Each row has a class, written as a number after it.
[-191  409  104 -140  -91  -58 -188  -23  218   37   90  -38 -132 -375
   15 -104  -90  428  516   38  232  181   34 -212  -40  334 -219  -13
  -54 -304  226 -128 -116  -62   80  281  235 -122   94 -186 -183   75]
5
[  -6 -167 -325  359  -73 -211  138  310   62 -169  -66  200 -261 -163
  -15  312  134  232 -150  215  352  -95  185  287   47  295 -331  -15
   18 -316  103 -113 -248 -200  -36 -317   -6  134  -27  -36  -31 -239]
0
[ 242 -121   22  220 -171 -202  372  189   18  -44   79  208   75 -124
  146  179  159   27  -44  298  574  230  287  312  132  337 -157  -85
   40 -348  -47   17 -191 -150  151 -238   95  120  -35  145 -125 -244]
4
[-324  512  208 -419  -43 -259 -262   50  155  254  433  -34   -2 -543
  -18   50 -171  235  427  -35  256  157 -160 -337   69  183  -95  -63
 -367 -250    0 -201 -297  257  254  105  301  249  -68 -169 -283   84]
7
[ 195  326 -184 -291 -264 -219 -133  384 -100  -51 -112  338  448 -157
 -198  152  122  259   62 -219 -205  -53   51   84  182  297  -48  200
  129 -316  290   53  163    0  168  164  184  298  278 -130 -145  365]
8
[ 112   84 -104  158 -300 -123  275  104   83 -246  230  227  208   42
   15  188   97   19 -130  313  319  183  291  123   42  246   44 -187
   45 -539  -78  -42  -38 -128   39 -266  -16  175   -5   49  -40    4]
1
[-216  322  -63 -162   18  -79 -243   -3   90   96   23 -124 -180 -388
  -75 -167 -132  249  523  -79   37    4 -104 -185  -33  327 -161   56
 -132 -346   82 -193 -223 -142  -64  105   90 -220  113 -249 -203   -5]
5
[ 143 -136  -46  518 -350 -250  271  188  -57  -43 -124  263  107 -243
  100   91  122  -87   81  488  805  185  344  150  197  250   16  -24
  -82 -197  -84   39 -113  -99  -16 -167 -187  109  -22  -79  -49 -397]
2
[-162 -439 -307 -223  142  160 -438  331 -160  252  379 -129  252   46
 -422  205   66 -135  412   46  -36 -288 -220 -245 -155  365  276  -92
 -899   49  114  269 -124  251  242  -95  217 -315  217   30  323   82]
4
[-112 -269  158 -120  343  140  164  321  -38  127   32 -118  356  252
  161  -61   94 -666   87 -141 -180 -118  -22  145 -104 -196   -1 -140
  256  322 -392  273  -32    8   17   32  265   45 -194    3  175  364]
0
[  16 -211 -308 -227 -154   29 -208    4  223  346  751   82  356  -48
 -342  547 -211 -320  603  105 -228 -161  206  -91   95  274  127 -236
  -99  140   38  331 -491  144  -61   -4  481  -29   45   63 -227   22]
5
[ -31  112   -9 -215  -64   40 -165  -97  194   75   92 -228   -3 -282
   20 -279  -55  168  421   32  192  -41  -44 -201  -16  275  -76  -60
  -93  -61  -67 -238 -345   11 -132   55   59  110  -60 -280 -192 -150]
8
[  70  362 -160 -212 -285 -300 -222  302 -153   86   11  297  345 -330
 -308  165 -157   26  198 -144 -141  -71   82 -185  184  344  127  104
 -103 -270  388  -36   91  -57  199  109  108   43  199  -11 -203  199]
3
[ -44 -299   65 -223  -44   86  392   88   67   98  312  -47  477  494
  205  -41  -68 -408  -29   91    4 -137  -19  238  -58 -253   49 -421
  363  386 -502  401  -73 -127 -232  145  200  229 -133   22   98  291]
9
[-189 -245   25   69  127  -20 -201   56 -193  317  267  123  402 -122
 -202  349  260  -18  281   45 -396 -156  -28 -251  -92  221   87   47
 -445   73   13  285 -104   21  -57 -165  324 -465   19  177  237  128]
2
[ 443 -229 -240  163  -85 -209  336  254   33 -201  185  298  220 -167
  177  134  212   27 -142  360  671  358  419  123   12  184   10 -131
  126 -369  -84   52  -67  -37  158 -328    8  456  -14   43  -18 -169]
7
[ 136 -349  151  326 -205   21  247   49   75 -144   85  129  105 -175
   27  -36   86 -180 -132  322  652  119  345  -35  -57  244   -9 -216
  -51  -12  -22   28  -76 -206 -226 -253 -177  155  -53  -64  -67 -311]
6
[  82  448 -131 -188 -207 -142 -162  318  -32  185  -81  257  222 -196
 -240  222  -45   71  201 -237 -284 -103   96  201  387  372   11   40
   -9 -405  261  -60  134   56  190   38  -68  219  350 -180 -128  205]
1
[ -60 -428   -4  -90 -207   22  -90  139 -253  192  404  103  266  176
  -91   93   82  -30   37  -19  -82   86   77 -381  -49  -86  224 -161
 -410  217 -126  265 -109  229 -103 -190  141  -59  200   39  -78 -136]
9
[ 197  304   -6 -341 -125 -186 -235  559  -74   55  -47  245  271 -149
 -289  194    9  240  137 -328 -142  -19  187  119  156  363   50  148
  306 -311  315    7   74   23  237   21  369   87  320 -237  -35  284]
2
[  86  -31 -151  234 -335 -201  399  331   18  -60  143   79  103 -118
  163  142  160  -49  -29  382  477  421  258  165   83  320 -267  -37
  -80 -263   74  -12 -173 -189    5 -203  273  281 -114   76    1  -90]
2
[  -1  138  -70  -26   58  -37 -305   10  127  -20  248  -89  -44 -403
 -184  -45 -167  336  404 -116  212   25 -195 -338  -88  404 -141  -91
 -173 -127   98 -119 -136  -28   -8  149   50  -32   81 -136 -327 -110]
9
[-132 -270  -49 -589   -3   82 -187   95 -246  126  411   19  492   67
 -267   12   58 -328  190  -61   43 -202  186 -300  -90   44  193 -290
 -415  464   33  302 -278  220 -140 -181  446 -264  -71  162  118   -4]
7
[-209 -292  188  165  267  -16  339  258  113  116  -38  -97   36  462
  160   45 -183 -504  -88    0 -218 -174  -73  278 -252 -209   10 -225
  242  407 -358   66  275  -10  283  114   48  375 -119  111  152  156]
5
[  44 -251   36  -53   -1  -28 -187  168 -147  229  392   77  244  -38
 -199  245  168 -115  133  -43 -148 -306 -106 -224  -73  107  203 -246
 -502  255  -74  322  -91  113   41 -204  315   98  163    6   18 -121]
6
[  41  343 -212 -249 -266 -328 -302  438 -120   15  -16  213  423 -113
 -279  204  -47  -54  115 -184 -214 -108    8  -55  229  273  -13   94
 -118 -334  336    5   73  119  382   39  161  174  222  -85  -99  309]
7
[-118 -144   51 -233  -90   51  -76  106 -131  369  229   -4  139   93
 -228  126  127  -82  178  -43 -386 -360   66 -233 -161  218  -21 -242
 -426   43  -91  135 -296  107  -36  -27  254 -286   96  111 -217   50]
1
[-188 -193   -5 -207   85  -17  568   89  152  172  -29   37  161  305
  319  -66  -14 -451  -63 -157 -147 -265  -98  539  -48 -303   31 -310
  591  304 -446  185   61   17 -109  190  -19   94 -177  141  205  125]
4
[ 306  -97  -39   78  140 -157  194  -15   33    8  216  367   -3 -453
  182  166    9  348  -24  207  705  -56  335  308  175  192  193 -307
  161  105   50  304 -321  -67 -237 -244  353  258  -26   93  283 -267]
6
[ 155 -105   44  105 -263 -169  246  192  -14  115  136  290  212 -246
 -100  171  104  -35  -38  313  557  -32  301  154   39  323  -15 -130
 -138 -200  -31   67 -290 -157  -26 -292   70  210  -41   79  -43 -363]
6
[ 227 -216  -31  194 -239 -127  346  143   -6 -154  186  230   73  -28
  129  159   34  -94 -161  325  707  148  380  409  236  239  -82 -171
   34 -309  -47   89 -129 -133  -53 -191  -97  169   99    4 -155 -116]
7
[  50 -355  -23 -145   26   94 -190   90  -31  259  426   14  -57  -74
 -212  259  158  -60  297 -181 -269 -101  140 -218   52  106  224 -342
 -487   24   46  312 -111  130 -149 -242  317   99  255    2 -167   11]
0
[-261  258 -107    2   99  -96 -258   59  228  157 -102 -110 -356 -414
  -73 -171 -159    0  694  -86  319   35    0 -272   26  252 -290 -321
   -5 -130   95 -132 -169  -59   10  338  -61 -203   -7 -156 -327 -224]
0
[ 303  -85 -341  115 -177 -284  131  301   10 -255  189  154  459   -5
  113  212  125  -97  -34  417  451  293  334   55  127  199  147   -6
 -120 -453   16   91 -111 -165   33 -283   30  215   52  274  132  -72]
9
[ 349   31 -170  358 -242   78  354   85   33 -159  211  170 -105  -47
  -43  168   82  215 -239  412  519  171  353  113   45  347  -79 -343
   42 -132  -49 -111 -205  -98  -10 -285 -189  189  -14   27 -108 -280]
9
[  96 -206   20  288  -86  -38  403  172   12  -53   47  217  121 -175
  109   93  127  344  -69  317  552  340  355  160   58  300 -108    5
   52 -193  -62 -103 -148  -18   48 -162  -90  325 -114   24 -126 -166]
2
[ -10   57   50  268 -126 -133  413  121 -100 -283  157  353  135   39
  173  242  182  258 -480  227  230  361  553  155  134  188  121 -178
  134 -369   99   22  -95 -169   -3 -291  177 -128  -46  311  142   48]
4
[ 107 -104 -204  139 -143  -27  294  129  -21 -126  209  292  237  -59
  -36  100  120  121   32  253  670  147  352  290  133  363  -51 -219
  -57 -331   -1  181 -392 -183 -119 -200  193  131    1  111   87 -111]
8
[-207  101   36  -58  193 -208 -185 -103   54  154   16 -103 -276 -416
  -74 -118 -146  306  649 -122  187  172 -183 -355  -66  354 -278 -161
  -78 -301  -13 -170 -225   74   53   86 -129 -300  121 -342 -316  -71]
0
[-255 -344   69  -29  466    7  389  351  218  222   64 -210  128  267
  229   38    3 -395  270  -23 -263  -57 -120  612 -123 -288  142 -262
   67  312 -396  213  -17   17  130   91  254  298 -250  234  360  261]
7
[-147 -260   64 -174  270   80  341  228  136  -76  205 -147  411  306
  174  -68  131 -500  192 -105 -264  -84  -46  344 -253  -26  115 -149
  175  292 -225  166  198  -98  120   15  308  225 -302  270  173  293]
3
[-352  422  -84 -172   13  -73 -122  -48  -28  272   21 -132 -136 -279
   66 -228  -19  188  503  144 -168  168   10 -189   43  322 -197  -26
 -390 -569  105 -152 -166 -211   32  120  193 -189 -134   18 -178  295]
3
[-100    7 -375  201 -312 -299  -98  413  195 -300  -29  139    8 -219
  -76  184   45  141 -182  320  605  180  387  149   68  340   -9  -86
 -201 -352  230 -156 -207  -49 -195 -289   16   76  -52  -74   77 -394]
1
[-236 -244 -149  436 -162 -390  405 -119   60  120  160  341 -397 -414
  137  330 -102  201  -54  240  439  229  178  -75  -24  342 -137  154
   33 -254   75 -185  -58  151 -261 -110 -222  309  319 -367    9 -188]
8
[ 117  316   -2 -309 -257 -245  -32  384  -74  187 -169  190  282 -181
 -164  111   74  184  139 -195 -215   19   48  203  148  169   75   61
 -184 -309  277    9  245  204  241  112  206  165  278  -39   19  146]
7
[-149 -307  -99  -91  -96  185  -93   28 -191  177  276   -7  149   41
 -305  173    0  123  338   46 -195 -267   48 -213  -12   75  101 -121
 -507  347   35  227 -266  -76 -341    3  181 -224  205  -77  -36  -86]
9
[-278 -417 -156   88   82  -76  -33  144  117  750  281   32   63   -3
  -59  513   76 -344  528  -80 -382 -434  114  239  352  502 -359   30
  -34  118  -39  131 -396  243  105  -28  289  239  -50 -126 -492 -178]
3
[ 241  573 -115 -304   40 -389  -91  454   13 -297   14   72  639 -132
  316  -69  322  -68   28 -244 -226  -28  221  112  183  316  154 -148
 -117 -252  -47 -183  150  -36  653  -31 -147  308   65  175 -213 -101]
4
[ 239 -146 -126  192 -281  -70  298   59   64  -88  176  296  137  -73
   86  186  143  243  -97  399  498  -15  330  256  -12  221 -191 -109
  288 -192 -105  -21 -260  -98 -185 -219  117  116   39   35   30 -197]
0
[ 231   52  -92  222 -174   48  448   51   16 -223  302  277  130   80
  -27  215   34  119 -201  330  478  296  378  202   12  178   67 -217
  318  -78 -106   -4 -219  -39   50 -296   34  117  -32  116   43 -179]
5
[  30  455 -106 -458 -209 -173  -88  413 -180    0 -161  264  382   20
 -295   19  -16  267   94 -285 -189  -32  114   24  169  312   72    5
  105 -263  311   25  134  118  396  110  139  132  214  -16 -128  324]
5
[ 149   79 -336  228 -262   75  200    8  -18   47   90  300  216  144
 -254  370  -88 -137  -72  445  172   -8  548   49   39  166 -153   58
  180 -235   27  -42 -386 -266  -73 -157  -27  -74  130  -25   86 -285]
5
[  65  415  -75 -299 -117 -105 -157  252 -116  216 -103  222  122  -32
 -261  168   28  317  255 -270 -285  -50   80  117  230  296 -132   84
  294 -318  213   16  -16  120  179  126  135  -90  344 -233 -102  299]
2
[-223 -456  167   41 -120 -135  309  370  205  111   15  -99  379  317
   90 -127  -20 -544  245 -123  -89 -206  -11   -2 -155  -95  196 -280
    3   33 -365  109  207  -15  160  112   11  600 -111   69 -198   18]
9
[ -85 -536  199 -341  -30   67 -165  183  -26   69  235  -28    8 -171
  -64   40  319  118  277 -228  -53 -276   78 -178  -13   10  205  -74
 -512   33  105  209 -275   55 -268 -340  300  -50  152   27 -146  -89]
6
[-452  -38 -260 -104  306  -81  223  190  187 -208  390 -204  154  519
  269   22  -96 -324 -141  -52   43  -22 -195  347   40 -216  220 -380
  326  271 -400   40 -323  218   73 -132  -43  127 -291  209  293  208]
3
[ 194   18   15 -361   12  -83 -202 -146  219  179  150  -77  120 -327
  127 -204  146   61  846  119  497  195   81   67   52  110 -237   -2
 -111 -392 -165  183 -395   32  -39   41  181   15   80 -297 -261 -144]
7
[ 128 -609  -15 -112 -113  243 -282  284 -214  316  144  196  307  127
 -363  402  222  130  333  -59 -364   70  365 -272  450  162  211  -97
 -103  124  348  566  -72 -196   50 -108  351 -323   38   42 -373   87]
5
[  39  467   38 -304 -304 -121 -169  289 -167   83  -51  332  358  -32
 -139  -30   52  197  120 -281 -326   92   51  191  207  313  -76  225
  112 -399  284  -27  166  106  381  129  117   85  243   91 -114  428]
8
[ -48  147   21  -82  -22   -3 -292  -79  337  -25  198 -149 -156 -319
  -74 -125  -76  278  528  -54  281  126  -81 -164  -44  339 -223 -172
 -119 -411   36 -113 -191  -52 -104  109   66   23   95 -218 -383  -58]
1
[ 151   -3   -3 -272   54  126 -246 -154  173  -27   86   31   86 -400
 -102   22  -35  374  725  -11  533  247   32   28  309  299 -180   49
  204 -416  195  161 -250 -110 -234  241  141 -472  132 -191 -291   98]
4
[ 151  127  -22 -131   -1   28 -175   18 -101  349  422   63  408  -13
 -276  364   66 -179  177   37 -235 -432   33 -253  -22  300  -16 -108
 -329   78  -70  208 -359  -44  153   -1  276  -54  172   46  -23   24]
2
[ -51 -353  147   91  353  279  191  271  148  215  415 -132   18  518
  114 -216 -152    2   10  -61  -59 -177 -223  211 -405  242 -152 -538
  540  344 -422    7  125  119  347  127  369  454  -45  179  115  367]
1
[  -1  222  142 -586 -553 -212  -84  -47   27 -334  186   67  493  201
 -133  207  461  247  284 -131 -209 -274  256   35   80  -58  163  -26
 -339  113   76  166 -277  257 -154 -362  335   76  182 -245 -124 -242]
9
[ 121  -94   92   80 -274  -36  290  238 -169   52   45  240  275 -139
  129  -68  108   84  -79  227  612  197  337  181  225  412 -111   -9
  -30 -300   21   75 -207 -161  -14  -63   49  -10   12  111 -174 -106]
1
[ -85   94  192 -125   39 -154 -221  -93  221   88  226 -155 -184 -307
   14  -77 -137  309  646  -51   69   76  -18 -321 -156  262  -94 -101
 -193 -401  -35 -150 -190  -25   29   92  115 -126  172 -255 -326  -61]
9
[ -87  541  -40 -308 -300 -333 -266  461 -193   -8 -165  360  474  -91
 -283  128   40  206   76 -412 -473  303   88    5  220  327  -27  336
  311 -506  440  -49  307  112  261   92  249 -153  247    0 -147  370]
1
[ 350 -254  292 -295  283  388  339  271   91  -66  233 -118  391  443
  -45   45 -157 -548   19 -174 -280 -351 -101  665 -320  -73  -12  -50
  481  527 -410   -5  372 -138  113  265  232  353   54  127   12  307]
8
[ -83 -230   12 -239   38   12  -48  114 -207  332  293   77  400  -67
 -140  144  142 -109  139 -181 -171 -343 -128 -140  -25  103  138 -111
 -457  302 -126  351 -355  159  -39 -191  340  -92   34  107   47  -66]
5
[   3 -174   76   -3   93  -23  301  419  134   36  161  -78  346  334
   71   51  -52 -553   97  -39  -39 -108  -91  307 -151    1   12 -188
  241  314 -254  207   93  -21  309   95  355  525 -124  198   42  247]
5
[ 206  -31 -125  268 -320   66  216   47   -3 -298  150  239   99   40
 -100   40  136 -104  -29  279  508  207  366  212   -1  272  -88 -214
  -36 -294   12  134  -35  -71   18 -235  -20  205   -9  -14  -96  -60]
0
[-189  453 -233 -238 -218   93 -426 -427  308 -273   93  136  187 -444
 -351 -275  -60  469  451 -142  445  -23  -55 -529 -149  416   36 -119
  231 -585  145  -46 -159  172 -123  274 -196 -410  -10 -555 -160   27]
4
[  -9   19   34  235 -335  147  183   70  168 -220  344  153  213  -77
 -104  326  383   93  -52  356  424  -97  129  225   95  439 -427  -41
 -135 -187   13  -70 -204 -116  -82 -366   76  420  -90 -117 -170  -86]
6
[ -23  216  198 -361 -116   -7 -208 -101  184  216   96  -83 -226 -406
   37 -297 -103  385  631 -113  293  196   72 -204  -62  348 -317 -161
  -21 -322  189 -172  -40  -43 -101  198  278 -155  165 -362 -338 -106]
3
[  73  430 -258 -395 -273 -278 -382  499  -68   68 -177  207  199 -214
 -200  -16  170   14  104 -216 -177 -129  207    6  170  518  -23   88
  -31 -276  485  -22  101   51  281  -44  252  222  167 -110   24  240]
8
[-231 -155  117 -396 -315  234 -134  -66 -205  144  710   15  454 -115
  -14 -108  210  362  280  -94   65  180 -100 -509  -88  -11  278 -106
 -725 -342  -78  252 -340  182 -296  -81  584 -514  121  258   40   52]
2
[ 121 -135   23  271 -244 -138  325   60    8  -50   32  238  -99 -121
   45  113  109  138 -158  274  522  210  405  191   34  255   35 -157
    6 -387  -11   -1 -163  -31 -106 -278 -141  -48  107  -11   14 -271]
0
[-204 -187    7   88  361   27  294  351   78  101  172 -146  272  513
  350   97   88 -365  340  110 -265  374  163  441  201  -77 -120 -134
  258  167 -267  277 -132   -2  305   19  231  343 -207  201   88  469]
9
[  73  444  -66 -318 -167 -149 -262  282 -172    0  -84  181  511  -51
 -238   56   27   11  248 -238 -410  174   10  -18  172  365 -101  255
  115 -304  416   58  282  -15  386  146  324  -23  168   35  -31  484]
4
[  52 -114    9  317 -147 -131  297   42   -5  -55   68  183   68  -15
   75  101  140  119 -109  309  397  294  332  151   38  346  -61 -107
   53 -438  -90  -42 -224   -4  101 -319    5  -51  -75   12  -16 -169]
4
[ 175 -107  -47  318  -33 -230  240  440  -70  131  -81  226   -8 -181
  377   -3  239   17 -140  165  592  -22  327  447  218  393  -88  -49
 -237 -587 -133   66 -275 -127  318 -169  -36  184  156   51  -22 -262]
4
[ 377 -255 -179  188 -242  -67  220 -105  111 -100  134  156  191 -266
  325  -55  224  113   42  377  773  180  221  -13  224  246   21  -51
   -8 -551 -132   90 -224  -64  -86 -169 -172  243   30   -3 -171 -190]
4
[-352 -296  319 -248   10  -58  450  147   55  376   21   91  318  367
 -100   25  -92 -673   38 -274 -108 -149  -57  359  -74 -147  151 -322
  396  315 -377  462   71  419  -54  147  215  302 -214  -62  -34  291]
6
[ 479  -58 -283  269 -233 -292  295  125  -77 -169   75  281  308  -95
  185  131  279 -112  -97  533  359  460  581  -53  -22  259   -7  -79
  -57  -68   65  137   11 -163  161 -370  -66  388  -60   91   78 -285]
9
[ -63 -481 -144  -46  206  235  127  331  120    9 -120 -134  216  217
   43 -252   32 -235  101  -88  136 -256   -5  204 -171 -111  -30 -122
  207  208 -211  161  -73 -264 -168   91  112  234 -162   43  209   41]
2
